Below are the code and all the weights of a small trained network. Each question names an input and a class and asks about switching units off, where a switched-off unit gives its printed mean instead of its output.

import numpy as np


def w(rows, s, z=0):
    codes = np.array(rows[::2]) - 128.0
    scale = np.full(codes.shape[1], s)
    scale[-1] = z or s
    return codes * scale


def f(y):
    return y / 2 * (1 + np.tanh(0.7978845608 * (y + 0.044715 * y**3)))


def log_softmax(a):
    a = a - a.max(-1, keepdims=True)
    return a - np.log(np.exp(a).sum(-1, keepdims=True))


def net(x, mask):
    res = np.array(x, float).reshape(1, 6) / 4 @ E
    y = f(res @ A[0][:, :-1].T + A[0][:, -1])
    res = res + np.where(mask, y, B[0][:, -1]) @ B[0][:, :-1]
    return log_softmax(res[-1] @ U[:, :-1].T + U[:, -1])


A, B = {}, {}
E = w([
[72,171,119,156,228,21,116,218,148,113,146,112],'x0',
[92,200,128,153,114,209,88,144,89,98,2,130],'x1',
[123,118,142,132,161,144,148,124,102,117,131,128],'x2',
[132,157,155,92,135,95,152,140,154,139,98,146],'x3',
[90,186,60,125,154,92,194,37,139,99,141,100],'x4',
[108,123,116,113,136,127,94,88,95,146,133,143],'x5',
],0.0099)
A[0] = w([
[73,5,221,149,163,19,205,102,163,209,222,98,2],'N1',
[114,134,35,111,129,56,196,26,171,75,132,82,16],'N2',
[136,192,81,169,222,2,66,218,94,158,195,80,240],'N3',
[189,65,104,153,61,112,125,68,227,242,249,163,95],'N4',
[225,53,230,124,126,115,6,239,106,192,153,193,8],'N5',
[224,71,179,151,71,151,196,13,146,107,112,128,40],'N6',
],0.0056,0.0045)
B[0] = w([
[76,174,183,158,170,169,55,196,111,15,83,149,202],'N1',
[91,69,112,177,128,76,181,96,60,103,195,71,172],'N2',
[200,58,82,71,97,202,161,126,120,180,114,205,253],'N3',
[55,130,103,116,115,165,139,197,13,72,102,237,202],'N4',
[161,49,131,121,55,39,202,63,34,93,56,2,199],'N5',
[136,100,9,116,204,166,5,135,138,225,193,133,169],'N6',
],0.0093,0.011)
U = w([
[24,167,184,189,138,200,1,220,117,28,29,207,44],'0',
[128,3,127,183,136,2,206,50,95,152,134,61,7],'1',
[193,108,200,117,83,173,165,119,104,194,177,246,254],'2',
[248,23,122,49,192,148,61,138,195,248,174,221,42],'3',
],0.0063,0.0045)

Each question gives the input, the list of numbers given to net, and the class t.
The units are the neurons (one row each of A and B). Each row of codes is followed by its name. A weight is (code - 128) times the scale printed after its matrix; where a second scale follows, it is the last column's (A, B and U).
mask holds one flag per neuron, in row order. A switched-off neuron (its flag False) gives its mean, the last column of its row in B, instead of its output. The means were averaged over made-up inputs and are rounded, as every weight is.
A unit's drop is (log p(t) with every unit on - log p(t) with that unit switched off) / (log p(t) with every unit on - log p(t) with every unit switched off).
The circuit of an input: a set's keep is (log p(t) with only the set's units on - log p(t) with every unit switched off) / (log p(t) with every unit on - log p(t) with every unit switched off). Starting from all 6 units, units are removed one at a time, each time the one whose removal leaves the highest keep (on an exact tie, the one counted first), for as long as the keep stays at least 0.8.
circuit, biggest first: the units of the circuit, biggest drop first
k most important neurons: the k neurons with the biggest drops, biggest first
drop of u: that unit's drop, to one decimal
input [4,3,4,8,3,-6], class 2: 4 most important neurons -> [N1; N6; N5; N3]
input [4,3,-4,-2,0,-5], class 2: circuit, biggest first -> [N1]
input [5,-5,6,2,3,-2], class 2: circuit, biggest first -> [N3; N6]
input [-4,4,2,5,-6,8], class 1: 4 most important neurons -> [N5; N3; N1; N4]
input [8,7,4,8,2,-1], class 3: circuit, biggest first -> [N3; N1]
input [6,-4,3,-3,0,5], class 3: 2 most important neurons -> [N3; N4]
input [0,6,-1,4,7,-4], class 1: 4 most important neurons -> [N1; N4; N2; N3]
input [-4,-5,-1,6,-5,-5], class 0: 4 most important neurons -> [N4; N3; N1; N2]
input [1,4,0,8,-6,2], class 1: 2 most important neurons -> [N5; N1]
input [-8,2,-1,-3,-7,-6], class 3: 2 most important neurons -> [N6; N2]
input [-8,-5,2,5,7,7], class 3: 2 most important neurons -> [N6; N5]
input [-1,-1,-4,8,-4,3], class 1: 2 most important neurons -> [N5; N3]
input [-3,-8,-2,-7,-6,7], class 0: circuit, biggest first -> [N4; N1]
input [3,-8,7,5,0,-5], class 0: circuit, biggest first -> [N1]
input [8,-5,1,-8,-8,5], class 1: 2 most important neurons -> [N5; N6]
input [-3,-8,8,5,-7,6], class 0: 2 most important neurons -> [N1; N4]
input [-5,4,1,-8,8,-1], class 1: 2 most important neurons -> [N2; N3]
input [3,-6,-6,-6,6,2], class 0: 3 most important neurons -> [N1; N4; N5]
input [-2,-2,-5,5,-8,-2], class 1: drop of N5 -> 0.7
input [-8,1,-4,1,-1,5], class 3: circuit, biggest first -> [N6]
input [5,-5,5,-6,-4,-2], class 0: drop of N2 -> 0.2
input [-8,5,2,-8,8,8], class 1: drop of N3 -> 1.3
